Here is a tiny trained network, its code and every weight. The questions are about switching its units off for an input and a class, where a switched-off unit gives its printed mean instead of its output.

import numpy as np


def w(rows, s, z=0):
    codes = np.array(rows[::2]) - 128.0
    scale = np.full(codes.shape[1], s)
    scale[-1] = z or s
    return codes * scale


def f(y):
    return np.maximum(y, 0)


def log_softmax(a):
    a = a - a.max(-1, keepdims=True)
    return a - np.log(np.exp(a).sum(-1, keepdims=True))


def net(x, mask):
    res = np.array(x, float).reshape(1, 5) / 4 @ E
    y = f(res @ A[0][:, :-1].T + A[0][:, -1])
    res = res + np.where(mask, y, B[0][:, -1]) @ B[0][:, :-1]
    return log_softmax(res[-1] @ U[:, :-1].T + U[:, -1])


A, B = {}, {}
E = w([
[128,128,128,128],'x0',
[196,152,108,231],'x1',
[126,128,131,129],'x2',
[120,251,172,102],'x3',
[39,161,43,165],'x4',
],0.016)
A[0] = w([
[179,233,129,168,21],'neuron 0',
[205,211,116,130,168],'neuron 1',
[92,49,124,97,200],'neuron 2',
[79,85,155,115,167],'neuron 3',
[179,92,115,158,148],'neuron 4',
[119,178,175,92,174],'neuron 5',
[184,101,196,114,250],'neuron 6',
[69,149,123,163,145],'neuron 7',
[128,80,71,187,106],'neuron 8',
[135,29,46,43,201],'neuron 9',
[85,224,182,75,149],'neuron 10',
[111,102,85,241,112],'neuron 11',
[23,118,94,43,99],'neuron 12',
[67,213,128,134,105],'neuron 13',
[133,101,73,140,111],'neuron 14',
[124,121,99,175,118],'neuron 15',
[159,231,147,152,80],'neuron 16',
[60,161,33,146,133],'neuron 17',
[51,121,80,184,161],'neuron 18',
[127,170,124,44,181],'neuron 19',
[144,128,233,2,255],'neuron 20',
[208,94,104,198,186],'neuron 21',
[150,36,115,201,187],'neuron 22',
[74,154,57,145,145],'neuron 23',
[186,202,129,203,70],'neuron 24',
[118,148,93,183,119],'neuron 25',
],0.015,0.0071)
B[0] = w([
[40,95,102,238,194],'neuron 0',
[82,31,128,154,199],'neuron 1',
[17,63,61,249,199],'neuron 2',
[43,162,75,185,171],'neuron 3',
[181,106,153,118,173],'neuron 4',
[87,70,190,36,187],'neuron 5',
[122,32,64,163,203],'neuron 6',
[113,218,100,160,173],'neuron 7',
[175,157,176,135,192],'neuron 8',
[58,96,118,236,226],'neuron 9',
[101,146,141,45,219],'neuron 10',
[163,186,193,140,208],'neuron 11',
[76,165,122,106,215],'neuron 12',
[58,205,53,72,197],'neuron 13',
[140,149,186,162,165],'neuron 14',
[157,178,179,116,166],'neuron 15',
[76,93,88,148,199],'neuron 16',
[89,223,160,119,217],'neuron 17',
[114,206,173,180,209],'neuron 18',
[111,105,140,55,186],'neuron 19',
[107,69,149,95,251],'neuron 20',
[198,109,115,131,206],'neuron 21',
[224,132,118,132,215],'neuron 22',
[133,247,132,168,199],'neuron 23',
[121,61,125,254,200],'neuron 24',
[118,178,153,165,175],'neuron 25',
],0.0094,0.024)
U = w([
[120,63,93,149,237],'0',
[92,155,122,165,138],'1',
[133,91,176,48,146],'2',
[113,183,107,60,4],'3',
[250,85,83,118,96],'4',
[182,177,182,131,48],'5',
],0.016,0.0041)

Each question gives the input, the list of numbers given to net, and the class t.
The units are the neurons (one row each of A and B). Each row of codes is followed by its name. A weight is (code - 128) times the scale printed after its matrix; where a second scale follows, it is the last column's (A, B and U).
mask holds one flag per neuron, in row order. A switched-off neuron (its flag False) gives its mean, the last column of its row in B, instead of its output. The means were averaged over made-up inputs and are rounded, as every weight is.
A unit's drop is (log p(t) with every unit on - log p(t) with that unit switched off) / (log p(t) with every unit on - log p(t) with every unit switched off).
The circuit of an input: a set's keep is (log p(t) with only the set's units on - log p(t) with every unit switched off) / (log p(t) with every unit on - log p(t) with every unit switched off). Starting from the 12 units with the biggest drops (on a tie, the unit counted first), units are removed one at a time, each time the one whose removal leaves the highest keep (on an exact tie, the one counted first), for as long as the keep stays at least 0.8.
circuit, biggest first: the units of the circuit, biggest drop first
k most important neurons: the k neurons with the biggest drops, biggest first
drop when u is switched off: that unit's drop, to one decimal
input [-6,1,1,-8,-5], class 4: circuit, biggest first	neuron 22; neuron 21
input [-7,7,-6,1,-4], class 0: 2 most important neurons	neuron 0; neuron 1
input [-2,-7,-6,1,-5], class 2: circuit, biggest first	neuron 20
input [-2,0,-4,4,-2], class 2: 2 most important neurons	neuron 2; neuron 9
input [-2,-1,0,-7,-1], class 0: 2 most important neurons	neuron 9; neuron 2
input [2,0,0,8,7], class 3: 4 most important neurons	neuron 13; neuron 10; neuron 9; neuron 2
input [-7,-7,3,6,0], class 2: 2 most important neurons	neuron 20; neuron 5
input [-7,8,-7,1,-1], class 0: 3 most important neurons	neuron 0; neuron 24; neuron 1
input [7,-8,-2,2,0], class 2: drop when neuron 20 is switched off	0.2
input [-2,8,2,-2,-1], class 4: drop when neuron 0 is switched off	0.0
input [4,7,-4,-8,1], class 5: drop when neuron 11 is switched off	0.3
input [1,1,2,6,-8], class 0: 2 most important neurons	neuron 6; neuron 0
